Below are the code and all the weights of a small trained network. Each question names an input and a target symbol and asks about switching units off, where a switched-off unit gives its printed mean instead of its output.

import numpy as np


def w(rows, s, z=0):
    codes = np.array(rows[::2]) - 128.0
    scale = np.full(codes.shape[1], s)
    scale[-1] = z or s
    return codes * scale


def norm(h):
    return h / np.sqrt((h * h).mean(-1, keepdims=True) + 1e-5)


def softmax(a):
    e = np.exp(a - a.max(-1, keepdims=True))
    return e / e.sum(-1, keepdims=True)


def log_softmax(a):
    a = a - a.max(-1, keepdims=True)
    return a - np.log(np.exp(a).sum(-1, keepdims=True))


def net(x, mask):
    ids = ['βγζθλμξπφψω'.index(c) for c in x.split()]
    T = len(ids)
    res = E[ids] + P[:T]
    u = 0
    for l in range(3):
        r = norm(res)
        for j in range(3):
            rows = slice(4 * j, 4 * j + 4)
            q, k, v = (r @ M[l][rows].T for M in (Q, K, V))
            z = softmax(np.where(np.tri(T) > 0, q @ k.T / 4**0.5, -1e9)) @ v
            o = O[l][rows]
            res = res + np.where(mask[u + j], z, o[:, -1]) @ o[:, :-1]
        u += 3
    return log_softmax(norm(res)[-1] @ U[:, :-1].T + U[:, -1])


Q, K, V, O = {}, {}, {}, {}
E = w([
[165,220,132],'β',
[180,226,130],'γ',
[158,213,139],'ζ',
[203,159,90],'θ',
[99,106,6],'λ',
[188,184,193],'μ',
[186,213,106],'ξ',
[92,100,11],'π',
[174,137,56],'φ',
[39,163,129],'ψ',
[185,38,175],'ω',
],0.014)
P = w([
[137,255,95],'0',
[126,220,103],'1',
[131,198,106],'2',
[131,177,108],'3',
[127,163,111],'4',
[131,153,111],'5',
[128,141,116],'6',
[131,130,117],'7',
[138,120,126],'8',
[136,110,125],'9',
[134,103,130],'10',
[143,83,132],'11',
[144,70,133],'12',
[161,73,140],'13',
],0.0075)
Q[0] = w([
[28,118,157],'L0H1',
[164,119,160],'L0H1',
[149,142,84],'L0H1',
[244,154,49],'L0H1',
[135,118,80],'L0H2',
[176,125,81],'L0H2',
[114,149,170],'L0H2',
[97,94,60],'L0H2',
[108,143,98],'L0H3',
[175,104,173],'L0H3',
[3,139,122],'L0H3',
[143,121,141],'L0H3',
],0.034)
K[0] = w([
[97,202,91],'L0H1',
[127,124,150],'L0H1',
[147,91,120],'L0H1',
[179,19,150],'L0H1',
[96,113,118],'L0H2',
[86,157,118],'L0H2',
[186,137,133],'L0H2',
[62,58,119],'L0H2',
[107,118,98],'L0H3',
[186,132,177],'L0H3',
[4,177,108],'L0H3',
[143,131,144],'L0H3',
],0.035)
V[0] = w([
[90,192,63],'L0H1',
[135,132,34],'L0H1',
[46,225,249],'L0H1',
[150,106,67],'L0H1',
[168,47,159],'L0H2',
[97,157,144],'L0H2',
[133,186,102],'L0H2',
[67,97,159],'L0H2',
[122,76,131],'L0H3',
[189,118,109],'L0H3',
[27,42,161],'L0H3',
[150,133,121],'L0H3',
],0.019)
O[0] = w([
[98,83,69,148],'L0H1',
[102,151,66,181],'L0H1',
[140,5,174,30],'L0H1',
[115,168,91,169],'L0H1',
[122,123,193,16],'L0H2',
[154,150,113,152],'L0H2',
[132,102,92,222],'L0H2',
[135,196,134,49],'L0H2',
[132,107,168,97],'L0H3',
[187,135,137,169],'L0H3',
[55,79,191,9],'L0H3',
[147,134,124,147],'L0H3',
],0.028,0.015)
Q[1] = w([
[139,170,202],'L1H1',
[123,147,172],'L1H1',
[149,151,254],'L1H1',
[148,84,34],'L1H1',
[86,143,140],'L1H2',
[108,164,125],'L1H2',
[103,108,188],'L1H2',
[117,159,119],'L1H2',
[137,104,140],'L1H3',
[133,103,137],'L1H3',
[132,171,207],'L1H3',
[130,54,51],'L1H3',
],0.044)
K[1] = w([
[146,95,26],'L1H1',
[127,109,81],'L1H1',
[166,55,22],'L1H1',
[142,164,230],'L1H1',
[98,136,117],'L1H2',
[124,158,87],'L1H2',
[70,125,193],'L1H2',
[132,153,89],'L1H2',
[106,109,146],'L1H3',
[102,111,147],'L1H3',
[95,67,31],'L1H3',
[140,178,255],'L1H3',
],0.032)
V[1] = w([
[195,158,102],'L1H1',
[231,173,89],'L1H1',
[38,93,186],'L1H1',
[253,180,68],'L1H1',
[66,119,85],'L1H2',
[78,82,135],'L1H2',
[36,85,96],'L1H2',
[190,154,154],'L1H2',
[112,203,125],'L1H3',
[138,9,129],'L1H3',
[111,85,87],'L1H3',
[172,121,192],'L1H3',
],0.018)
O[1] = w([
[136,192,182,185],'L1H1',
[144,230,201,215],'L1H1',
[121,47,21,23],'L1H1',
[144,250,238,248],'L1H1',
[188,81,136,151],'L1H2',
[166,181,194,86],'L1H2',
[210,125,184,116],'L1H2',
[74,138,97,130],'L1H2',
[188,83,173,135],'L1H3',
[52,195,52,114],'L1H3',
[76,80,75,165],'L1H3',
[144,236,163,68],'L1H3',
],0.017,0.016)
Q[2] = w([
[211,111,155],'L2H1',
[182,96,178],'L2H1',
[103,191,30],'L2H1',
[96,177,52],'L2H1',
[123,167,174],'L2H2',
[125,69,135],'L2H2',
[140,199,228],'L2H2',
[118,124,164],'L2H2',
[66,85,127],'L2H3',
[159,130,173],'L2H3',
[176,211,16],'L2H3',
[254,192,185],'L2H3',
],0.029)
K[2] = w([
[104,187,162],'L2H1',
[87,153,180],'L2H1',
[192,164,50],'L2H1',
[184,138,59],'L2H1',
[181,163,171],'L2H2',
[192,47,83],'L2H2',
[238,184,222],'L2H2',
[203,110,132],'L2H2',
[54,110,116],'L2H3',
[145,112,175],'L2H3',
[238,209,31],'L2H3',
[254,132,205],'L2H3',
],0.025)
V[2] = w([
[119,136,121],'L2H1',
[94,155,73],'L2H1',
[147,107,137],'L2H1',
[143,99,96],'L2H1',
[195,105,102],'L2H2',
[50,158,119],'L2H2',
[145,117,188],'L2H2',
[253,77,168],'L2H2',
[88,94,166],'L2H3',
[151,177,130],'L2H3',
[142,166,139],'L2H3',
[94,105,173],'L2H3',
],0.03)
O[2] = w([
[130,123,130,139],'L2H1',
[146,93,136,193],'L2H1',
[115,136,119,106],'L2H1',
[112,112,110,132],'L2H1',
[172,145,107,139],'L2H2',
[62,124,147,131],'L2H2',
[174,100,132,103],'L2H2',
[253,119,101,110],'L2H2',
[136,151,95,2],'L2H3',
[95,110,143,233],'L2H3',
[100,116,135,199],'L2H3',
[128,147,96,22],'L2H3',
],0.053,0.017)
U = w([
[131,62,78,255],'β',
[167,121,112,109],'γ',
[184,121,137,119],'ζ',
[151,114,127,110],'θ',
[155,130,143,105],'λ',
[184,175,102,116],'μ',
[35,121,114,102],'ξ',
[63,126,121,106],'π',
[105,61,224,107],'φ',
[113,248,82,122],'ψ',
[205,88,124,139],'ω',
],0.013,0.0077)

Each question gives the input, a string of symbols that net reads in full, and the target symbol t.
The units are the heads (4 rows each of Q, K, V and O). Each row of codes is followed by its name. A weight is (code - 128) times the scale printed after its matrix; where a second scale follows, it is the last column's (O and U).
mask holds one flag per head, layer by layer. A switched-off head (its flag False) gives its mean, the last column of its rows in O, instead of its output. The means were averaged over made-up inputs and are rounded, as every weight is.
A unit's drop is (log p(t) with every unit on - log p(t) with that unit switched off) / (log p(t) with every unit on - log p(t) with every unit switched off).
The circuit of an input: a set's keep is (log p(t) with only the set's units on - log p(t) with every unit switched off) / (log p(t) with every unit on - log p(t) with every unit switched off). Starting from all 9 units, units are removed one at a time, each time the one whose removal leaves the highest keep (on an exact tie, the one counted first), for as long as the keep stays at least 0.8.
units of the circuit, in order: the units of the circuit, biggest drop first
unit that matters most: the unit with the biggest drop
heads that matter: for each layer, one digit per head in row order, 1 if its drop is at least 0.15 and else 0, layers parted by /
input φ φ ψ γ, target β: units of the circuit, in order -> (L0H1, L0H3, L1H1)
input β β φ γ β π ψ ω ζ β μ β β λ, target φ: units of the circuit, in order -> (L0H3)
input ψ φ ω, target ξ: units of the circuit, in order -> (L0H1, L1H3, L0H3, L1H1)
input ζ φ γ ξ ψ β β ξ, target β: heads that matter -> 101 / 100 / 000
input φ β λ ζ β ξ, target ξ: units of the circuit, in order -> (L2H2, L0H1)
input ζ π β β β ψ π ζ, target ξ: heads that matter -> 001 / 000 / 010
input γ ψ β β β, target β: units of the circuit, in order -> (L0H1, L1H1)
input ψ β γ φ ψ β φ π γ, target ξ: heads that matter -> 001 / 000 / 010
input ψ π β ζ γ λ φ β ω β ζ, target ξ: heads that matter -> 111 / 101 / 010
input β γ ω φ, target φ: units of the circuit, in order -> (L0H1, L0H3, L1H3, L2H2)
input ψ ψ φ ξ β π β ψ β μ γ φ ω φ, target ξ: heads that matter -> 111 / 100 / 010
input λ β ζ ζ ζ ψ β, target β: heads that matter -> 101 / 100 / 000
input ξ β φ λ φ β β μ γ, target φ: heads that matter -> 101 / 011 / 000
input β β γ β β ω β θ β θ β φ, target φ: units of the circuit, in order -> (L0H3, L0H1, L1H3, L2H2)
input θ μ β β γ π β γ, target ξ: heads that matter -> 110 / 000 / 010
input ψ φ β γ θ ω, target ξ: unit that matters most -> L1H3
input ψ γ β φ β π β β β, target ξ: heads that matter -> 010 / 000 / 010
input β ζ π φ π ζ β φ γ ζ ψ ζ, target β: heads that matter -> 001 / 100 / 000
input ζ φ π ψ, target β: units of the circuit, in order -> (L0H3, L0H1, L2H3)
input β β β ζ, target ω: units of the circuit, in order -> (L2H2, L0H1)
input β ω π λ β ζ π ξ, target φ: units of the circuit, in order -> (L2H3)
input μ ζ γ ζ ξ ψ φ λ ξ ξ π β, target ξ: units of the circuit, in order -> (L2H2, L0H3)
input β φ β ζ β β β ω ζ β β ζ, target φ: heads that matter -> 001 / 001 / 010
input φ β β φ β ψ ζ γ, target β: units of the circuit, in order -> (L0H3, L1H1)
input μ φ β ψ ξ θ ψ β β ζ, target β: units of the circuit, in order -> (L1H1, L0H3)
input ψ ψ γ ζ β ζ γ π γ ξ ξ, target ξ: units of the circuit, in order -> (L2H2, L0H3)
input β ξ φ θ β μ β, target φ: heads that matter -> 111 / 011 / 001
input β ω ψ φ β ψ β φ θ ω ξ ω β ξ, target φ: unit that matters most -> L0H1
